Below are the code and all the weights of a small trained network. Each question names an input and a class and asks about switching units off, where a switched-off unit gives its printed mean instead of its output.

import numpy as np


def w(rows, s, z=0):
    codes = np.array(rows[::2]) - 128.0
    scale = np.full(codes.shape[1], s)
    scale[-1] = z or s
    return codes * scale


def norm(h):
    return h / np.sqrt((h * h).mean(-1, keepdims=True) + 1e-5)


def f(y):
    return np.maximum(y, 0)


def log_softmax(a):
    a = a - a.max(-1, keepdims=True)
    return a - np.log(np.exp(a).sum(-1, keepdims=True))


def net(x, mask):
    res = np.array(x, float).reshape(1, 8) / 4 @ E
    u = 0
    for l in range(3):
        y = f(norm(res) @ A[l][:, :-1].T + A[l][:, -1])
        res = res + np.where(mask[u : u + 4], y, B[l][:, -1]) @ B[l][:, :-1]
        u += 4
    return log_softmax(norm(res)[-1] @ U[:, :-1].T + U[:, -1])


A, B = {}, {}
E = w([
[137,138,93],'x0',
[101,5,214],'x1',
[166,148,125],'x2',
[221,153,112],'x3',
[128,125,157],'x4',
[195,120,128],'x5',
[140,189,104],'x6',
[235,54,22],'x7',
],0.0013)
A[0] = w([
[175,160,173,140],'L0N1',
[115,3,200,89],'L0N2',
[150,66,190,77],'L0N3',
[155,161,51,252],'L0N4',
],0.0052,0.0012)
B[0] = w([
[47,71,130,171],'L0N1',
[95,126,22,232],'L0N2',
[81,122,77,185],'L0N3',
[176,88,252,251],'L0N4',
],0.0041,0.0029)
A[1] = w([
[71,138,130,254],'L1N1',
[93,148,140,169],'L1N2',
[87,253,110,76],'L1N3',
[136,112,124,226],'L1N4',
],0.0053,0.00049)
B[1] = w([
[222,80,138,251],'L1N1',
[188,173,213,198],'L1N2',
[62,124,254,235],'L1N3',
[155,178,81,180],'L1N4',
],0.0031,0.0016)
A[2] = w([
[113,71,255,247],'L2N1',
[99,53,165,254],'L2N2',
[96,242,180,151],'L2N3',
[38,55,42,159],'L2N4',
],0.0033,0.00087)
B[2] = w([
[94,90,61,254],'L2N1',
[165,127,66,209],'L2N2',
[66,41,183,182],'L2N3',
[72,147,3,211],'L2N4',
],0.0043,0.0028)
U = w([
[122,113,99,129],'0',
[101,158,163,38],'1',
[124,216,152,1],'2',
[75,92,13,172],'3',
[241,151,158,146],'4',
[45,122,254,188],'5',
[212,106,120,132],'6',
],0.0095,0.0072)

Each question gives the input, the list of numbers given to net, and the class t.
The units are the neurons (one row each of A and B). Each row of codes is followed by its name. A weight is (code - 128) times the scale printed after its matrix; where a second scale follows, it is the last column's (A, B and U).
mask holds one flag per neuron, layer by layer. A switched-off neuron (its flag False) gives its mean, the last column of its row in B, instead of its output. The means were averaged over made-up inputs and are rounded, as every weight is.
A unit's drop is (log p(t) with every unit on - log p(t) with that unit switched off) / (log p(t) with every unit on - log p(t) with every unit switched off).
The circuit of an input: a set's keep is (log p(t) with only the set's units on - log p(t) with every unit switched off) / (log p(t) with every unit on - log p(t) with every unit switched off). Starting from all 12 units, units are removed one at a time, each time the one whose removal leaves the highest keep (on an exact tie, the one counted first), for as long as the keep stays at least 0.8.
circuit, biggest first: the units of the circuit, biggest drop first
top k neurons: the k neurons with the biggest drops, biggest first
top k neurons in layer l: the k neurons of layer l with the biggest drops, biggest first
drop of u: that unit's drop, to one decimal
input [-5,-4,2,7,-7,-1,3,0], class 4: circuit, biggest first	[L0N4]
input [2,-1,5,-2,-3,-8,8,5], class 4: top 2 neurons in layer 0	[L0N4; L0N1]
input [-8,4,4,4,-4,6,7,-4], class 3: top 4 neurons	[L0N1; L2N1; L0N4; L1N3]
input [6,-3,-6,-1,-5,2,1,-1], class 5: top 2 neurons	[L2N4; L0N2]
input [6,-1,5,1,4,-3,3,0], class 5: top 2 neurons	[L0N2; L2N4]
input [-4,4,2,-4,6,3,-1,-6], class 3: top 2 neurons	[L0N2; L0N4]
input [-7,6,7,4,6,3,1,6], class 3: drop of L0N4	0.2
input [-7,7,-8,5,5,1,-1,-4], class 3: drop of L2N4	0.0
input [-5,-2,-3,-8,-4,5,7,6], class 6: drop of L2N4	0.2
input [-8,8,1,-4,6,5,-7,-6], class 3: top 2 neurons in layer 0	[L0N2; L0N4]
input [1,6,-6,-7,8,-7,-3,-3], class 3: top 2 neurons in layer 0	[L0N2; L0N4]
input [2,-4,0,7,7,-4,-3,4], class 4: top 2 neurons in layer 2	[L2N4; L2N3]
input [-2,2,1,5,6,8,-4,-8], class 0: top 2 neurons in layer 1	[L1N2; L1N1]
